In the rows, zero is written as 128.
Here are made-up nodes, facts about them, and rows of numbers that follow some of those facts. Name the node behind each unnamed row.

Known rows:
K325: [ 88  89 118 119 138 209 168 137 189 147 179 136 105 172  72  78 127  97
  87 117 156 135 150 119 126 130 118 150 107 154  27 140 169 148 125 120
  97 127 108  92 171 130 158 120  81 103 160 145 149 165]
K37: [136 106  93 117 158 115 117 135 131 108 135 147 163 118 128  94 155 129
 128  87 110 124 148 131 147 104  92 112  80 120 187 144 115 147 156 146
 125 165  98 116 118 113 137 107 112 128 148  87 132 146]
K631: [130  86  96 102 144 139 132 113 156 132 142 148 143 143 102 105 150 146
 121  95 135 122 148 131 132 130 116 116  94 136 134 144 137 144 133 130
 118 149  88 108 131 116 143 106 102  98 147 104 133 132]
K471: [144 158 151 154 139 127 122 159 110 104 134 108 142 136 135  95 134 101
 143 106 120 167 128 147 169 109 113 132  80 123 154 101 103 118 155 146
 125 121 133 128 124 121 132 117 143 164 126 116 131 150]
K264: [123 124 129 150 127  94 101 144 129 142  95 103 181  59 117 112 142  61
  92 162 126 108 143 142  77 114 148 188  93 122  60 121 121 110 133 124
 164 190 173 131 166  74 174 129 126 128 127 134 107 132]
K532: [145 133 130 119 116 113 120 118 121 123 113 103 143 107 119 121 145 112
 147 108 127 146 140 153 136 135 128 128 108 135 144 128 104 124 120 132
 129 124 106 128 135 104 140 111 139 129 129 115 117 101]
K856: [ 94  93 131 102 129 127 107 102 150 139 124 122 149 104 115 145 149  62
  86 200 126  65 105 108  61 141 157 171 107 125  35 116 118 104 144 158
 180 147 206 142 148 120 162 113  83  85 154 186  89 159]
K427: [121 105 131  99 157 150 135  76 149 108 153 125 100 154 147 142 131 107
 134 183 133 113 113 110 134 121 144 126 109 115  96 108 124 129 143 180
 128  89 173 149 119 162 121 122  97  78 127 197 117 157]
K170: [118 118 120 115 126 151 104 139 144 161 135 115 139 162 100 150 122 141
 140 113 143 153 116 147 116 162 132 111 105 146  96 149 118 106 117 140
 124 112 139 135 125 125 120 124 113  99 132 127 129 141]
K137: [125 116  95 114 141 120 117 125 136 125 138 120 128 122 128 129 132 116
 140 150 140 135 153 127 129 112 133 136  86 123 120 138  98 141 126 134
 116 104 132 131 134 136 114 125 120  90 132 148 126 120]
K158: [105  90  77 132 127 171 145  80 161 140 132 140 118 146 124 130 104 147
 135 167 166 101 118 102 106 115 142 168 122 143  63 156 181 153 112 120
  93 122 122 122 155 130 144 158 114  79 103 178 131 116]
K829: [ 98 124 122 132  97 185 125 124 155 161 143 135 130 178  98 120 113 162
 128 110 149 115  85 117 122 157 116 139 140 165  61 156 161 122 133 120
 113 118 117 115 131 109 139 149 118 113 112 144 125 130]
K348: [118 112  94 124 123 156 113 109 133 138 126 133 147 149 121 125 127 164
 142 123 140 112  99 109 127 133 115 128 118 156 133 160 143 142 142 125
 116 120 106 122 122 116 144 141 131 120 121 132 116 104]
K297: [116  96  82 135 141 168 133  88 156 135 137 145 118 157 127 123 105 161
 139 151 157 123 103 108 124 122 131 153 107 138  92 158 170 144 121 120
  98 118 115 126 136 136 137 158 125  93  98 172 132 122]
K314: [155 126 120 155 150 107 157 118 120 112 127 144 133 126 135 123 132 107
 137 117 139 134 148 107 148 108 123 113  93 100 163 124 134 126 119 136
 126 139  92 118 127 145 135 118 131 135 126 115 157 140]
K933: [143 132 120 152 150 107 141 130 113 112 127 130 161 112 122 108 142  81
 126 115 134 124 138 105 137 108 115 129  86 106 165 125 132 125 128 130
 143 157 110 104 135 138 152 109 142 168 148 108 139 139]
K307: [125  94 120 123 114 146 175  94 150 164 142 129 130 162  76 142 125 114
 132 119 170 141 127 119 108 157 148 126 126 131  82 132 161 123  82 108
 120 126  67  96 144 134 158 110 122 105 146 132 152 125]
K863: [139 146 187 157  86  76 128 164 134 163 126 161  86 148 131 131 117 158
 102 121 122 143 102 117 129 116 155 145 187  77  65  99 101  86 131 115
 157 133 135 140  92 107  59 161 132 122  69 130 149 158]
K792: [155 129 120 135 159  99 134 136  98 111 126 133 109 118 158 136 128 132
 136 157 125 139 141 109 141 107 152 124 134  95 190 125 111 130 134 116
 136 127 136 127 112 153 101 137 161 154 125 138 125 123]
K32: [118 196 167 137  87  89 126 163 117 110  98 124  91  60 160 129 123 107
  93 134  98  91 161 131 130 118 118 132 227 133 117  98 105 156 119 101
 133 123 164 150 135 121  95 133 114 144 117 111 132 108]
K151: [151 116 121 127 146 114 138 134 101 127 125 133 117 126 146 149 124 139
 132 151 121 146 129 116 126 120 150 117 136 112 179 133 125 126 120 112
 137 122 133 125 121 154 112 136 162 154 141 143 119 112]

How the nodes are related:
K596 bagrek K325; K596 bagrek K307; K596 bagrek K496
K511 bagrek K9; K511 bagrek K427; K344 bagrek K540
K344 bagrek K16; K626 bagrek K163; K626 bagrek K297
K626 bagrek K316; K162 bagrek K596; K162 bagrek K658
K734 bagrek K989; K761 bagrek K924; K871 bagrek K158
K871 bagrek K494; K584 bagrek K761; K584 bagrek K525
K584 bagrek K161; K584 bagrek K316; K32 bagrek K990
K783 bagrek K540; K783 bagrek K208; K328 bagrek K911
K328 bagrek K307; K328 bagrek K496; K508 bagrek K344
K508 bagrek K518; K807 bagrek K397; K171 bagrek K163
K171 bagrek K114; K171 bagrek K348; K80 bagrek K540
K80 bagrek K297; K80 bagrek K407; K615 bagrek K989
K615 bagrek K407; K768 bagrek K518; K768 bagrek K496
K348 bagrek K496; K826 bagrek K835; K826 bagrek K124
K230 bagrek K829; K230 bagrek K307; K230 bagrek K28
K897 bagrek K80; K24 bagrek K508; K24 bagrek K28
K526 bagrek K158; K526 bagrek K858; K847 bagrek K170
K847 bagrek K114; K9 bagrek K407; K121 bagrek K540
K773 bagrek K368; K773 bagrek K934; K370 bagrek K325
K792 bagrek K768; K792 bagrek K282; K912 bagrek K829
K912 bagrek K170; K912 bagrek K397; K213 bagrek K596
K838 bagrek K596; K838 bagrek K857; K838 bagrek K427
K77 bagrek K540; K77 bagrek K496; K77 bagrek K774
K458 bagrek K291; K253 bagrek K518; K25 bagrek K307
K540 bagrek K496; K371 bagrek K542; K713 bagrek K496
K698 bagrek K282; K698 bagrek K121; K509 bagrek K518
K509 bagrek K496; K509 bagrek K407; K509 bagrek K121
K108 bagrek K139; K163 bagrek K297; K417 bagrek K897
K417 bagrek K237; K774 bagrek K158; K774 bagrek K282
K774 bagrek K518; K231 bagrek K768; K231 bagrek K496
K955 bagrek K264; K151 bagrek K540; K151 bagrek K282
K151 bagrek K496; K124 bagrek K307; K124 bagrek K496
K83 bagrek K144; K83 bagrek K670; K564 bagrek K766
K237 bagrek K713; K237 bagrek K949; K335 bagrek K9
K697 bagrek K325; K697 bagrek K16; K220 bagrek K496
K466 bagrek K496; K161 bagrek K282; K427 bagrek K282
K339 bagrek K695; K339 bagrek K124; K297 bagrek K282
K297 bagrek K496; K863 bagrek K542; K320 bagrek K496
K315 bagrek K230; K315 bagrek K496; K703 bagrek K496
K703 bagrek K407; K314 bagrek K297; K45 bagrek K650
K45 bagrek K858; K316 bagrek K291; K316 bagrek K863
K316 bagrek K397; K879 bagrek K520; K695 bagrek K835
K695 bagrek K124; K631 bagrek K496; K114 bagrek K407
K144 bagrek K761; K144 bagrek K325; K28 bagrek K540
K28 bagrek K989; K28 bagrek K496; K85 bagrek K28
K933 bagrek K370; K933 bagrek K661; K933 bagrek K934
K933 bagrek K496; K933 bagrek K774; K37 bagrek K208
K37 bagrek K934; K37 bagrek K924; K544 bagrek K629
K858 bagrek K934; K858 bagrek K407; K661 bagrek K368
K661 bagrek K774; K499 bagrek K237; K368 bagrek K297
K368 bagrek K427; K368 bagrek K397; K490 bagrek K496
K132 bagrek K237; K132 bagrek K213; K473 bagrek K297
K473 bagrek K496; K523 bagrek K897; K523 bagrek K496
K523 bagrek K335; K446 bagrek K466; K441 bagrek K407
K397 bagrek K596; K170 bagrek K574; K924 bagrek K158
K924 bagrek K496; K924 bagrek K28; K494 bagrek K297
K494 bagrek K282; K494 bagrek K307; K494 bagrek K934
K818 bagrek K496; K137 bagrek K158; K502 bagrek K818
K532 bagrek K621; K291 bagrek K574; K208 bagrek K496
K934 bagrek K540; K795 bagrek K307; K795 bagrek K458
K825 bagrek K291; K621 bagrek K490; K672 bagrek K208
K672 bagrek K989; K886 bagrek K397; K946 bagrek K28
K391 bagrek K856; K119 bagrek K540; K658 bagrek K220
K658 bagrek K774; K658 bagrek K151; K207 bagrek K325
K574 bagrek K496; K574 bagrek K28; K307 bagrek K496
K949 bagrek K496; K264 bagrek K391; K471 bagrek K368
K471 bagrek K799; K471 bagrek K16; K963 bagrek K933
K963 bagrek K856; K650 bagrek K315; K16 bagrek K163
K989 bagrek K80; K518 bagrek K297; K766 bagrek K761
K403 bagrek K368; K403 bagrek K473; K403 bagrek K523
K670 bagrek K137; K670 bagrek K496; K670 bagrek K631
K799 bagrek K912; K596 roru skavin; K911 roru grofol
K511 roru skavin; K344 roru skavin; K626 roru plesin
K162 roru skavin; K139 roru skavin; K686 roru plesin
K734 roru skavin; K761 roru nebrur; K871 roru skavin
K584 roru skavin; K32 roru skavin; K783 roru plesin
K328 roru grofol; K508 roru brorazom; K807 roru skavin
K171 roru nebrur; K80 roru nebrur; K615 roru skavin
K768 roru brorazom; K348 roru nebrur; K826 roru nebrur
K496 roru brorazom; K230 roru skavin; K897 roru brorazom
K24 roru brorazom; K526 roru beko; K847 roru grofol
K9 roru nebrur; K121 roru skavin; K773 roru brorazom
K370 roru skavin; K158 roru nebrur; K525 roru nebrur
K792 roru skavin; K912 roru brorazom; K213 roru grostal
K838 roru brorazom; K77 roru plesin; K458 roru nebrur
K253 roru beko; K25 roru skavin; K366 roru grostal
K540 roru brorazom; K371 roru brorazom; K713 roru skavin
K698 roru brorazom; K509 roru grostal; K108 roru skavin
K163 roru nebrur; K417 roru skavin; K774 roru plesin
K231 roru skavin; K955 roru nebrur; K151 roru skavin
K124 roru brorazom; K83 roru grofol; K564 roru skavin
K237 roru plesin; K335 roru brorazom; K835 roru skavin
K697 roru beko; K325 roru beko; K220 roru nebrur
K466 roru beko; K161 roru brorazom; K629 roru brorazom
K427 roru grofol; K339 roru skavin; K297 roru nebrur
K863 roru skavin; K320 roru brorazom; K315 roru beko
K703 roru skavin; K314 roru plesin; K45 roru skavin
K316 roru brorazom; K879 roru nebrur; K695 roru skavin
K520 roru grofol; K631 roru beko; K114 roru nebrur
K144 roru skavin; K333 roru nebrur; K542 roru skavin
K28 roru skavin; K85 roru skavin; K933 roru plesin
K37 roru beko; K168 roru brorazom; K544 roru skavin
K858 roru beko; K661 roru beko; K582 roru grofol
K499 roru skavin; K202 roru skavin; K368 roru plesin
K490 roru skavin; K132 roru skavin; K473 roru skavin
K857 roru plesin; K856 roru grofol; K282 roru skavin
K523 roru plesin; K446 roru brorazom; K441 roru grofol
K397 roru brorazom; K170 roru grostal; K924 roru skavin
K990 roru skavin; K494 roru nebrur; K818 roru plesin
K137 roru grostal; K502 roru brorazom; K532 roru brorazom
K291 roru skavin; K208 roru beko; K934 roru grostal
K795 roru nebrur; K825 roru plesin; K621 roru skavin
K672 roru skavin; K886 roru nebrur; K946 roru nebrur
K391 roru brorazom; K119 roru plesin; K658 roru nebrur
K207 roru nebrur; K574 roru beko; K307 roru plesin
K949 roru brorazom; K264 roru brorazom; K829 roru nebrur
K471 roru brorazom; K963 roru beko; K650 roru nebrur
K16 roru brorazom; K989 roru skavin; K518 roru grostal
K766 roru grofol; K403 roru beko; K407 roru plesin
K880 roru beko; K670 roru skavin; K799 roru nebrur

Rows to name:
No name comes twice in this set of rows, the named rows included.
[108  94 144  68 117 146 130  89 149 124 137 114 126 161 102 150 147 116
 134 157 125 104 102 118 114 172 149 116 140 144  94 117 103 121 129 161
 151  86 140 141 108 138 141 107 101  83 151 164  98 122] | K911
[134 148 171 148 116 139 116 149 119 135 137 107 141 153 112 112 136 117
 136  96 124 170 114 156 156 149 124 124  96 129 118 118 111  98 138 140
 133 130 121 128 129 106 142 116 140 150 125 103 124 141] | K912
[147 107 107 144 155 111 171  93 132 124 132 141 130 130 129 129 125  86
 132 137 159 124 156 106 130  98 136 133  98  98 130 126 153 136 104 129
 116 143  96 103 139 152 141 122 115 109 121 137 157 142] | K774
[147 141 180 153 113 108 120 147 123 144 138 131 130 159 112 107 138 132
 129  98 134 170 100 141 161 120 140 139  99 100  86 100 100  92 140 143
 143 137 114 135 113  93 111 138 134 121  87 119 137 156] | K316
[114 121 112 152 113 151 127 121 154 136 140 155 108 158 131  94 118 158
 129 134 150 119 107  92 141  95 118 166 125 122  66 137 139 139 140 130
 110 118 116 131 124 117 101 161 125  95  82 159 137 142] | K525
[122 133 152 100 137 137 111 120 130  87 147 114 133 145 132 120 164  86
 127 149 106 107 111 109 160 135 121 123 108 127 148 107  76 127 177 181
 159  85 159 151 105 140 136 102 119 138 169 149  95 135] | K83
[119 116 160 138 116 168 150 130 158 146 154 106 121 173  90 114 114 114
 125 124 151 177 114 144 132 138 160 146 104 131  49 116 135 108 114 123
 117 115 110 119 154 115 141 133 128 117 126 146 137 149] | K397
[118 126 119 140 101 139 106 124 141 148 125 152 139 164 114 120 126 182
 137 107 135 118  81 111 130 137 115 141 130 144 102 152 129 119 143 126
 131 128 108 128 110  99 124 151 136 121  94 118 128 123] | K458
[ 90 165 168  87  77 119 122 104 166  98 121 113  85  94 140 138 138  87
 100 149 113  65 146 127 123 143 121 133 201 146  46  80 109 160 133 174
 135  89 182 178 134 118 112 110  62  63 122 156 123 129] | K520
[123  97  88 116 153 144 128 106 154 144 138 127 114 139 120 143 120 123
 144 166 149 141 155 142 114 119 147 125  94 123  88 138 123 131 104 137
 106 103 125 134 138 144 115 136 104  60 124 168 141 135] | K518
[118  99  91 122 161 149 122 113 146 123 133 146 139 123 130 129 125 147
 129  98 120 119 155 153 116 117 100 101  90 139 131 145 164 142 130 148
 102 161 130 133 143 130 146 120  89 105 140  99 160 165] | K858
[ 99 173 134 122  98 102 101 154 157 125 117 122 111  87 129 120 137  99
 109 122 128 103 165 142 124 131 101 131 159 145  69 114  86 149 134 135
 121 109 153 156 139  99 104 119  85  91 113 112 132 123] | K366

The same nodes again, as new rows of numbers:
Known rows:
K158: [171  48 139 177 136 145 188 141 131 187 164 117 111  98]
K24: [119 134 145 104 115 155 129 104 123  90 151 116  68 161]
K686: [171 119 132 172 118 104 112 127 160 100 115 144 148 128]
K163: [143 117 108 136 139 136 201 119  74 144 139 125 120  80]
K132: [ 76 149  94  96 132 113  90 141 160 113 103 115 184 141]
K207: [ 82 122 117 148  93 170 124 155 103 109 121 117 133 111]
K25: [ 99 157 101  89 124 137 121 142 180 145  93 137 131 130]
K333: [132 100 117 157 105 101 171 126 141  95 120 135 138 148]
K532: [115 126 120 135 112 129 120 130 157  92 130  97 115 150]
K897: [128 120 125 124 167  84 149 107 119 109 147  80 132 118]
K335: [123 128 139 121 153  84 145 110 101  91 149  99 143 128]
K924: [128 108 155 113 120 167 107 121 158 161 144 147  87 131]
K542: [212 117 119 148 102 116 208 146 154 132 108 192 140  79]
K963: [ 82 131 150 180 117 134  61 154 102 117 136 127 164 165]
K37: [106 145 149 142 114 141  67 119 103 140 142 129 105 194]
K621: [118  97 129 125 136 116 119 120 168 152 123 141 137 128]
K473: [ 96 135 105  96 157 124 105 113 115 149 123 132 149 118]
K264: [128  84 151 186 101 104 133 158 138  80 142 108 163 128]
K582: [160 112 162 154  97  90 138 145 118 114  78 101 146 142]
K672: [127 116 166  93 119 123  95  82 135 113 138 153 117 173]
K282: [171  78 151 153 158 126 171 146 114 209 155 148 144  36]

Rows to name:
No name comes twice in this set of rows, the named rows included.
[121 155 120 126 158 149  85 104  94 129 126 149 137 113] | K314
[121 129 105 134 168 113  78 123 178 146 128 121 121 118] | K818
[202  75 107 156 202  99 233 165 193 237 159  76 117  50] | K496
[146 178 111 103 127 152 186 121 113  75 113 124 109  97] | K912
[ 76 174 109 105 135 150 114 156  87  80 121  92 154 111] | K838
[167 116 108 200 136 136 176 197 125 215 119 141 162  74] | K325
[176 122  84 129 145 115 217 102 144 140 127 128 109  90] | K829
[172 105 139 161 134 106 140 103 129 197 147 123 107 148] | K208
[ 77 193 114 117 139 125  91 105  65 118 121 128 154 157] | K403
[128 200 124 113 139 164  83 102  92  85 114 158 120 101] | K626
[ 96  83 136 165  91 114 116 153 133  81 131 118 156 167] | K955
[103 155 113  94 124 139 139  71  78  81 137 120 113 152] | K171
[ 81 141 131 157 136 153  26 138 129 136 145 125 149 117] | K933
[ 90 115 140 113 125 142  80 152 156 153 136 138 116 134] | K670

